Below are the code and all the weights of a small trained network. Each question names an input and a class and asks about switching units off, where a switched-off unit gives its printed mean instead of its output.

import numpy as np


def w(rows, s, z=0):
    codes = np.array(rows[::2]) - 128.0
    scale = np.full(codes.shape[1], s)
    scale[-1] = z or s
    return codes * scale


def f(y):
    return np.maximum(y, 0)


def log_softmax(a):
    a = a - a.max(-1, keepdims=True)
    return a - np.log(np.exp(a).sum(-1, keepdims=True))


def net(x, mask):
    res = np.array(x, float).reshape(1, 6) / 4 @ E
    y = f(res @ A[0][:, :-1].T + A[0][:, -1])
    res = res + np.where(mask, y, B[0][:, -1]) @ B[0][:, :-1]
    return log_softmax(res[-1] @ U[:, :-1].T + U[:, -1])


A, B = {}, {}
E = w([
[228,44,63,121,129,217,153],'x0',
[104,147,182,151,254,106,163],'x1',
[122,126,48,90,169,33,192],'x2',
[121,193,113,166,54,134,187],'x3',
[252,162,168,193,143,136,144],'x4',
[61,129,141,49,134,226,91],'x5',
],0.0064)
A[0] = w([
[134,158,72,124,112,110,157,164],'neuron 1',
[211,51,72,164,149,148,138,203],'neuron 2',
[165,137,153,138,109,128,130,165],'neuron 3',
[133,128,100,112,150,42,130,188],'neuron 4',
[105,77,101,117,160,151,114,240],'neuron 5',
[113,127,73,129,168,8,154,165],'neuron 6',
[77,140,141,144,110,137,137,250],'neuron 7',
[178,130,193,141,231,94,116,166],'neuron 8',
[111,126,182,159,143,116,110,65],'neuron 9',
[143,129,159,144,128,114,121,200],'neuron 10',
[102,170,214,207,126,76,139,178],'neuron 11',
[102,124,141,103,111,133,104,135],'neuron 12',
[136,60,171,86,109,157,57,59],'neuron 13',
[194,123,110,127,97,132,116,156],'neuron 14',
[106,120,147,169,226,128,177,162],'neuron 15',
[154,133,160,134,181,115,122,146],'neuron 16',
[209,124,127,209,68,76,150,126],'neuron 17',
[167,129,173,127,192,98,117,151],'neuron 18',
],0.016,0.0022)
B[0] = w([
[131,112,164,94,176,140,118,185],'neuron 1',
[193,97,129,116,42,75,214,232],'neuron 2',
[111,180,124,153,140,110,124,166],'neuron 3',
[169,69,121,66,109,104,75,205],'neuron 4',
[92,66,105,153,147,145,157,192],'neuron 5',
[170,13,80,65,99,92,43,246],'neuron 6',
[130,141,153,79,138,104,78,180],'neuron 7',
[171,177,184,115,214,150,194,215],'neuron 8',
[110,146,148,72,138,138,131,164],'neuron 9',
[104,155,135,119,112,144,122,159],'neuron 10',
[2,142,156,88,51,129,131,226],'neuron 11',
[127,104,138,111,172,138,97,167],'neuron 12',
[44,82,63,174,126,144,114,197],'neuron 13',
[145,162,165,155,137,114,176,189],'neuron 14',
[114,124,100,209,206,186,135,202],'neuron 15',
[155,159,147,140,170,112,158,171],'neuron 16',
[206,207,92,226,112,135,40,242],'neuron 17',
[159,176,150,111,167,150,181,185],'neuron 18',
],0.024,0.012)
U = w([
[48,138,185,7,135,165,139,158],'0',
[170,44,68,137,126,131,246,25],'1',
[93,184,116,224,209,252,152,133],'2',
[254,189,135,152,138,110,133,132],'3',
[97,17,18,91,66,113,30,224],'4',
[104,201,114,188,1,118,119,9],'5',
],0.0057,0.0012)

Each question gives the input, the list of numbers given to net, and the class t.
The units are the neurons (one row each of A and B). Each row of codes is followed by its name. A weight is (code - 128) times the scale printed after its matrix; where a second scale follows, it is the last column's (A, B and U).
mask holds one flag per neuron, in row order. A switched-off neuron (its flag False) gives its mean, the last column of its row in B, instead of its output. The means were averaged over made-up inputs and are rounded, as every weight is.
A unit's drop is (log p(t) with every unit on - log p(t) with that unit switched off) / (log p(t) with every unit on - log p(t) with every unit switched off).
The circuit of an input: a set's keep is (log p(t) with only the set's units on - log p(t) with every unit switched off) / (log p(t) with every unit on - log p(t) with every unit switched off). Starting from the 12 units with the biggest drops (on a tie, the unit counted first), units are removed one at a time, each time the one whose removal leaves the highest keep (on an exact tie, the one counted first), for as long as the keep stays at least 0.8.
circuit, biggest first: the units of the circuit, biggest drop first
top k neurons: the k neurons with the biggest drops, biggest first
drop of u: that unit's drop, to one decimal
input [6,8,-6,-6,-4,-2], class 2: circuit, biggest first	neuron 15
input [8,-6,8,5,3,5], class 1: top 3 neurons	neuron 2; neuron 8; neuron 7
input [5,4,-4,-4,-1,-3], class 1: top 2 neurons	neuron 2; neuron 17
input [-7,5,4,8,4,-6], class 4: top 4 neurons	neuron 6; neuron 11; neuron 17; neuron 4
input [-2,6,-3,-6,6,-8], class 2: top 2 neurons	neuron 15; neuron 11
input [0,-7,-4,4,3,4], class 2: top 4 neurons	neuron 6; neuron 2; neuron 11; neuron 4
input [-6,-6,3,7,3,6], class 0: top 2 neurons	neuron 6; neuron 17
input [5,-1,-4,-2,3,8], class 1: circuit, biggest first	neuron 11; neuron 17
input [4,-1,7,-5,1,-3], class 1: top 2 neurons	neuron 2; neuron 11
input [-8,4,-6,8,8,0], class 0: top 2 neurons	neuron 11; neuron 9
input [6,-3,-6,-6,-2,-8], class 5: top 3 neurons	neuron 17; neuron 13; neuron 6
input [3,-7,-1,-5,6,-1], class 5: circuit, biggest first	neuron 8; neuron 6
input [-6,8,-1,3,-3,-7], class 0: top 2 neurons	neuron 11; neuron 8
input [8,4,-3,-4,2,2], class 1: circuit, biggest first	neuron 2
input [0,4,-3,7,-3,5], class 0: drop of neuron 17	1.0
input [8,-3,3,-2,-2,4], class 1: drop of neuron 7	0.0
input [8,-6,-5,7,2,6], class 5: drop of neuron 5	0.1
